Below are the code and all the weights of a small trained network. Each question names an input and a class and asks about switching units off, where a switched-off unit gives its printed mean instead of its output.

import numpy as np


def w(rows, s, z=0):
    codes = np.array(rows[::2]) - 128.0
    scale = np.full(codes.shape[1], s)
    scale[-1] = z or s
    return codes * scale


def norm(h):
    return h / np.sqrt((h * h).mean(-1, keepdims=True) + 1e-5)


def f(y):
    return np.maximum(y, 0)


def log_softmax(a):
    a = a - a.max(-1, keepdims=True)
    return a - np.log(np.exp(a).sum(-1, keepdims=True))


def net(x, mask):
    res = np.array(x, float).reshape(1, 3) / 4 @ E
    u = 0
    for l in range(3):
        y = f(norm(res) @ A[l][:, :-1].T + A[l][:, -1])
        res = res + np.where(mask[u : u + 8], y, B[l][:, -1]) @ B[l][:, :-1]
        u += 8
    return log_softmax(norm(res)[-1] @ U[:, :-1].T + U[:, -1])


A, B = {}, {}
E = w([
[164,62,170,70,145,62,194,43,121,146,145,121],'x0',
[214,102,160,111,58,136,133,203,70,88,195,90],'x1',
[148,126,209,141,152,190,11,50,145,215,152,54],'x2',
],0.011)
A[0] = w([
[79,187,99,145,89,134,46,202,154,104,123,142,1],'L0N0',
[158,4,191,120,143,120,135,170,135,85,172,131,68],'L0N1',
[138,164,187,165,218,144,62,153,130,152,80,99,147],'L0N2',
[100,65,95,105,140,19,196,157,145,111,156,151,194],'L0N3',
[107,171,77,160,115,120,157,135,132,81,94,205,133],'L0N4',
[86,147,226,100,173,126,76,37,135,165,106,59,157],'L0N5',
[118,128,122,94,124,82,97,126,195,52,90,63,2],'L0N6',
[169,183,146,150,130,170,152,170,164,125,104,121,18],'L0N7',
],0.0045,0.0027)
B[0] = w([
[46,72,117,222,84,168,227,124,118,184,194,8,187],'L0N0',
[67,243,97,135,140,157,182,150,80,146,209,16,178],'L0N1',
[56,104,99,60,106,133,97,203,147,69,187,147,212],'L0N2',
[64,161,173,60,119,160,2,138,131,169,249,145,217],'L0N3',
[69,26,211,72,172,211,50,214,150,103,227,110,203],'L0N4',
[65,118,104,64,170,171,140,231,123,72,253,167,253],'L0N5',
[88,71,231,38,123,154,105,217,120,143,65,113,128],'L0N6',
[71,151,206,173,113,169,148,110,133,41,186,96,141],'L0N7',
],0.0043,0.0058)
A[1] = w([
[116,122,172,119,172,75,194,45,98,152,139,134,29],'L1N0',
[155,122,182,125,165,142,58,68,140,161,88,97,58],'L1N1',
[143,173,149,151,95,145,157,138,93,112,159,107,53],'L1N2',
[111,108,59,125,109,51,232,164,128,80,69,196,54],'L1N3',
[92,95,128,106,138,148,126,152,145,130,199,93,167],'L1N4',
[77,148,79,157,195,100,125,42,197,156,2,180,4],'L1N5',
[135,119,141,96,98,115,100,121,130,146,120,154,30],'L1N6',
[207,47,157,95,131,54,179,54,135,145,108,129,4],'L1N7',
],0.0092,0.003)
B[1] = w([
[69,58,77,165,93,130,182,181,181,172,92,103,166],'L1N0',
[113,132,147,105,119,153,132,146,136,113,214,220,166],'L1N1',
[133,152,101,122,189,124,141,57,105,127,74,133,168],'L1N2',
[144,127,221,112,144,190,19,70,162,150,221,175,176],'L1N3',
[137,104,113,119,149,43,154,77,150,141,70,179,250],'L1N4',
[195,181,177,80,188,137,203,158,34,93,77,37,176],'L1N5',
[128,137,147,96,103,131,111,149,134,140,70,155,129],'L1N6',
[59,134,53,200,2,149,173,169,189,113,145,60,161],'L1N7',
],0.0092,0.012)
A[2] = w([
[147,104,142,117,140,155,78,86,163,186,142,116,3],'L2N0',
[153,91,114,151,123,87,146,135,136,130,66,150,147],'L2N1',
[149,148,88,155,122,93,113,94,137,178,91,161,67],'L2N2',
[150,118,167,137,140,137,79,93,158,189,161,103,16],'L2N3',
[251,132,148,129,58,107,137,144,63,106,125,86,58],'L2N4',
[102,141,156,119,167,99,152,88,162,140,71,154,145],'L2N5',
[122,181,95,239,103,182,80,182,140,125,59,125,82],'L2N6',
[140,150,110,174,132,180,126,116,145,104,105,150,55],'L2N7',
],0.011,0.0039)
B[2] = w([
[133,172,156,117,78,124,134,157,100,47,151,177,204],'L2N0',
[143,156,82,195,95,126,62,116,119,122,110,122,169],'L2N1',
[144,164,98,195,84,71,114,90,135,171,110,143,147],'L2N2',
[100,113,164,112,131,126,102,184,148,61,139,190,212],'L2N3',
[148,200,154,126,254,198,151,141,89,164,37,52,231],'L2N4',
[201,156,110,172,114,152,83,148,74,110,117,101,253],'L2N5',
[84,48,94,118,55,60,238,67,194,182,139,86,248],'L2N6',
[163,99,138,126,122,96,120,103,154,156,97,119,159],'L2N7',
],0.0091,0.0061)
U = w([
[110,116,187,98,131,154,87,144,138,98,211,248,152],'0',
[81,73,91,155,34,101,198,116,179,162,120,69,157],'1',
[157,180,151,121,241,172,159,137,52,132,49,59,149],'2',
[203,140,82,185,96,83,62,71,81,135,76,161,2],'3',
],0.013,0.002)

Each question gives the input, the list of numbers given to net, and the class t.
The units are the neurons (one row each of A and B). Each row of codes is followed by its name. A weight is (code - 128) times the scale printed after its matrix; where a second scale follows, it is the last column's (A, B and U).
mask holds one flag per neuron, layer by layer. A switched-off neuron (its flag False) gives its mean, the last column of its row in B, instead of its output. The means were averaged over made-up inputs and are rounded, as every weight is.
A unit's drop is (log p(t) with every unit on - log p(t) with that unit switched off) / (log p(t) with every unit on - log p(t) with every unit switched off).
The circuit of an input: a set's keep is (log p(t) with only the set's units on - log p(t) with every unit switched off) / (log p(t) with every unit on - log p(t) with every unit switched off). Starting from the 12 units with the biggest drops (on a tie, the unit counted first), units are removed one at a time, each time the one whose removal leaves the highest keep (on an exact tie, the one counted first), for as long as the keep stays at least 0.8.
circuit, biggest first: the units of the circuit, biggest drop first
top k neurons: the k neurons with the biggest drops, biggest first
top k neurons in layer l: the k neurons of layer l with the biggest drops, biggest first
drop of u: that unit's drop, to one decimal
input [-2,-5,-8], class 0: circuit, biggest first : [L1N3]
input [-8,-7,6], class 1: top 2 neurons : [L2N6; L1N3]
input [-1,2,3], class 3: top 2 neurons : [L1N4; L1N3]
input [-3,5,4], class 2: top 3 neurons : [L1N3; L2N4; L0N3]
input [-7,6,-2], class 1: top 2 neurons : [L2N6; L1N5]
input [0,4,0], class 2: top 2 neurons : [L2N4; L1N0]
input [3,-3,0], class 3: top 2 neurons in layer 2 : [L2N5; L2N1]
input [6,-5,5], class 1: top 4 neurons : [L1N0; L0N3; L1N3; L1N7]
input [-6,5,4], class 1: top 2 neurons : [L2N6; L1N5]
input [5,8,6], class 2: top 2 neurons : [L2N4; L1N3]
input [-8,3,6], class 1: top 2 neurons : [L2N6; L1N3]
input [1,4,-5], class 0: top 2 neurons : [L1N5; L1N3]
input [2,3,-2], class 3: top 2 neurons in layer 1 : [L1N5; L1N4]
input [4,-7,-4], class 2: circuit, biggest first : [L1N5]
input [7,0,7], class 0: top 2 neurons in layer 1 : [L1N1; L1N5]
input [1,-1,2], class 3: top 2 neurons in layer 1 : [L1N4; L1N3]
input [3,-5,8], class 0: drop of L0N1 : 0.0
input [-7,5,4], class 1: drop of L2N6 : 1.4
input [-4,7,1], class 2: drop of L2N4 : 2.0
input [5,-6,7], class 0: circuit, biggest first : [L1N1]
